Here is a tiny trained network, its code and every weight. The questions are about switching its units off for an input and a target symbol, where a switched-off unit gives its printed mean instead of its output.

import numpy as np


def w(rows, s, z=0):
    codes = np.array(rows[::2]) - 128.0
    scale = np.full(codes.shape[1], s)
    scale[-1] = z or s
    return codes * scale


def f(y):
    return y / 2 * (1 + np.tanh(0.7978845608 * (y + 0.044715 * y**3)))


def softmax(a):
    e = np.exp(a - a.max(-1, keepdims=True))
    return e / e.sum(-1, keepdims=True)


def log_softmax(a):
    a = a - a.max(-1, keepdims=True)
    return a - np.log(np.exp(a).sum(-1, keepdims=True))


def net(x, mask):
    ids = ['ΛΠΦαδεζημξστω'.index(c) for c in x.split()]
    T = len(ids)
    res = E[ids] + P[:T]
    r = res
    for j in range(2):
        rows = slice(3 * j, 3 * j + 3)
        q, k, v = (r @ M[0][rows].T for M in (Q, K, V))
        z = softmax(np.where(np.tri(T) > 0, q @ k.T / 3**0.5, -1e9)) @ v
        o = O[0][rows]
        res = res + np.where(mask[j], z, o[:, -1]) @ o[:, :-1]
    y = f(res @ A[0][:, :-1].T + A[0][:, -1])
    res = res + np.where(mask[2:18], y, B[0][:, -1]) @ B[0][:, :-1]
    return log_softmax(res[-1] @ U[:, :-1].T + U[:, -1])


Q, K, V, O, A, B = {}, {}, {}, {}, {}, {}
E = w([
[100,131,130,90],'Λ',
[134,118,125,129],'Π',
[146,117,103,168],'Φ',
[129,145,131,143],'α',
[133,151,140,104],'δ',
[92,188,135,167],'ε',
[151,39,232,91],'ζ',
[140,103,106,158],'η',
[72,163,115,99],'μ',
[103,128,129,127],'ξ',
[123,2,151,116],'σ',
[141,107,203,97],'τ',
[150,139,185,176],'ω',
],0.025)
P = w([
[213,85,153,160],'0',
[197,120,64,45],'1',
[81,136,176,158],'2',
[197,108,58,60],'3',
[34,155,209,125],'4',
[204,165,50,69],'5',
[48,65,186,197],'6',
[229,138,27,93],'7',
[38,113,188,145],'8',
[126,148,171,2],'9',
],0.0083)
Q[0] = w([
[107,164,182,96],'H0',
[53,135,103,127],'H0',
[201,138,112,148],'H0',
[29,74,121,59],'H1',
[184,154,170,85],'H1',
[141,175,97,1],'H1',
],0.009)
K[0] = w([
[103,73,162,194],'H0',
[126,131,131,165],'H0',
[229,169,139,153],'H0',
[187,194,181,131],'H1',
[82,151,254,128],'H1',
[185,229,150,113],'H1',
],0.0078)
V[0] = w([
[192,2,101,97],'H0',
[100,184,221,229],'H0',
[109,90,89,120],'H0',
[21,26,154,156],'H1',
[128,60,130,143],'H1',
[67,82,194,59],'H1',
],0.0091)
O[0] = w([
[180,86,179,127,253],'H0',
[8,158,77,105,121],'H0',
[138,154,192,150,145],'H0',
[73,135,175,87,172],'H1',
[114,107,133,106,210],'H1',
[138,101,122,87,83],'H1',
],0.013,0.0046)
A[0] = w([
[170,70,70,6,59],'N0',
[156,200,165,94,163],'N1',
[170,230,149,132,30],'N2',
[136,128,150,2,56],'N3',
[203,185,194,152,222],'N4',
[220,62,70,61,154],'N5',
[140,136,78,128,3],'N6',
[217,156,56,101,177],'N7',
[84,124,120,4,10],'N8',
[78,80,27,184,226],'N9',
[96,234,47,54,215],'N10',
[142,95,125,160,51],'N11',
[140,85,45,140,44],'N12',
[113,150,27,119,157],'N13',
[141,160,143,174,163],'N14',
[74,141,195,91,30],'N15',
],0.0096,0.0033)
B[0] = w([
[133,222,100,175,187],'N0',
[174,70,97,118,142],'N1',
[104,80,80,86,128],'N2',
[152,171,97,134,190],'N3',
[103,29,2,170,232],'N4',
[113,181,126,86,255],'N5',
[142,143,204,32,117],'N6',
[160,159,182,42,191],'N7',
[208,179,123,174,163],'N8',
[134,238,242,95,191],'N9',
[185,74,89,146,193],'N10',
[68,153,109,128,149],'N11',
[138,218,186,77,134],'N12',
[206,152,220,66,156],'N13',
[124,81,129,134,160],'N14',
[109,147,148,93,177],'N15',
],0.0079,0.0074)
U = w([
[199,110,82,237,194],'Λ',
[184,86,76,126,253],'Π',
[111,2,159,16,203],'Φ',
[125,130,73,101,15],'α',
[87,121,171,130,90],'δ',
[43,169,175,144,246],'ε',
[147,75,126,65,44],'ζ',
[146,133,150,90,45],'η',
[103,88,102,77,7],'μ',
[120,101,61,48,10],'ξ',
[164,48,108,189,33],'σ',
[130,119,88,112,3],'τ',
[134,111,84,117,13],'ω',
],0.0092,0.0051)

Each question gives the input, a string of symbols that net reads in full, and the target symbol t.
The units are the heads (3 rows each of Q, K, V and O) and the neurons (one row each of A and B). Each row of codes is followed by its name. A weight is (code - 128) times the scale printed after its matrix; where a second scale follows, it is the last column's (O, A, B and U).
mask holds one flag per unit, heads first, then neurons. A switched-off unit (its flag False) gives its mean, the last column of its rows in O or B, instead of its output. The means were averaged over made-up inputs and are rounded, as every weight is.
A unit's drop is (log p(t) with every unit on - log p(t) with that unit switched off) / (log p(t) with every unit on - log p(t) with every unit switched off).
The circuit of an input: a set's keep is (log p(t) with only the set's units on - log p(t) with every unit switched off) / (log p(t) with every unit on - log p(t) with every unit switched off). Starting from the 12 units with the biggest drops (on a tie, the unit counted first), units are removed one at a time, each time the one whose removal leaves the highest keep (on an exact tie, the one counted first), for as long as the keep stays at least 0.8.
circuit, biggest first: the units of the circuit, biggest drop first
unit that matters most: the unit with the biggest drop
k most important neurons: the k neurons with the biggest drops, biggest first
which heads matter: for each layer, one digit per head in row order, 1 if its drop is at least 0.15 and else 0, layers parted by /
drop when u is switched off: that unit's drop, to one decimal
input σ ζ Π, target Φ: unit that matters most -> H0
input Φ ε η Φ ζ Φ σ Φ Φ, target Φ: which heads matter -> 01
input δ Φ α Φ η μ, target Π: which heads matter -> 00
input η η σ Π Φ, target Φ: which heads matter -> 11
input η μ ζ, target η: circuit, biggest first -> (H1, N8, N0, N3)
input η Φ ε Λ α Π δ μ η, target ε: circuit, biggest first -> (H0, N9, N4)
input Φ Π ε Φ Φ σ σ ζ η, target Φ: which heads matter -> 11
input ε ε Φ η, target η: which heads matter -> 10
input η Λ τ Φ η ε, target Π: 2 most important neurons -> (N10, N2)
input ε δ Φ ω ε ε Π Φ η, target ε: circuit, biggest first -> (H0, N9)
input ξ Π η ω σ η η, target Φ: which heads matter -> 01
input Φ Π Φ Φ η μ, target Π: which heads matter -> 00
input Φ Φ σ Λ, target Π: which heads matter -> 10
input ε Φ ζ, target ε: unit that matters most -> H1
input τ σ η η Λ Φ δ, target Φ: circuit, biggest first -> (N0, H1)
input Φ η Π, target Λ: which heads matter -> 11
input Φ η τ Φ Φ τ, target Π: which heads matter -> 00
input Φ ε ε ε, target η: 4 most important neurons -> (N10, N13, N9, N4)
input η Φ ε Φ η ε η η Π, target ε: 2 most important neurons -> (N4, N10)
input ε Φ σ η σ Φ α, target Φ: circuit, biggest first -> (H1)
input Φ ε ε Π δ Φ Φ Π Π, target ε: which heads matter -> 10
input σ μ Φ Φ μ, target Φ: 2 most important neurons -> (N0, N1)
input Π Φ Φ Φ Π ε, target Π: 2 most important neurons -> (N2, N10)
input η Φ η Φ ε Φ Φ, target ε: 3 most important neurons -> (N9, N10, N4)
input σ Φ σ Φ μ, target Φ: 2 most important neurons -> (N0, N8)
input η Φ τ Φ Φ τ Φ Π Φ ω, target Φ: 2 most important neurons -> (N0, N8)
input Π Φ η Φ Φ ζ, target Π: drop when N4 is switched off -> 0.1
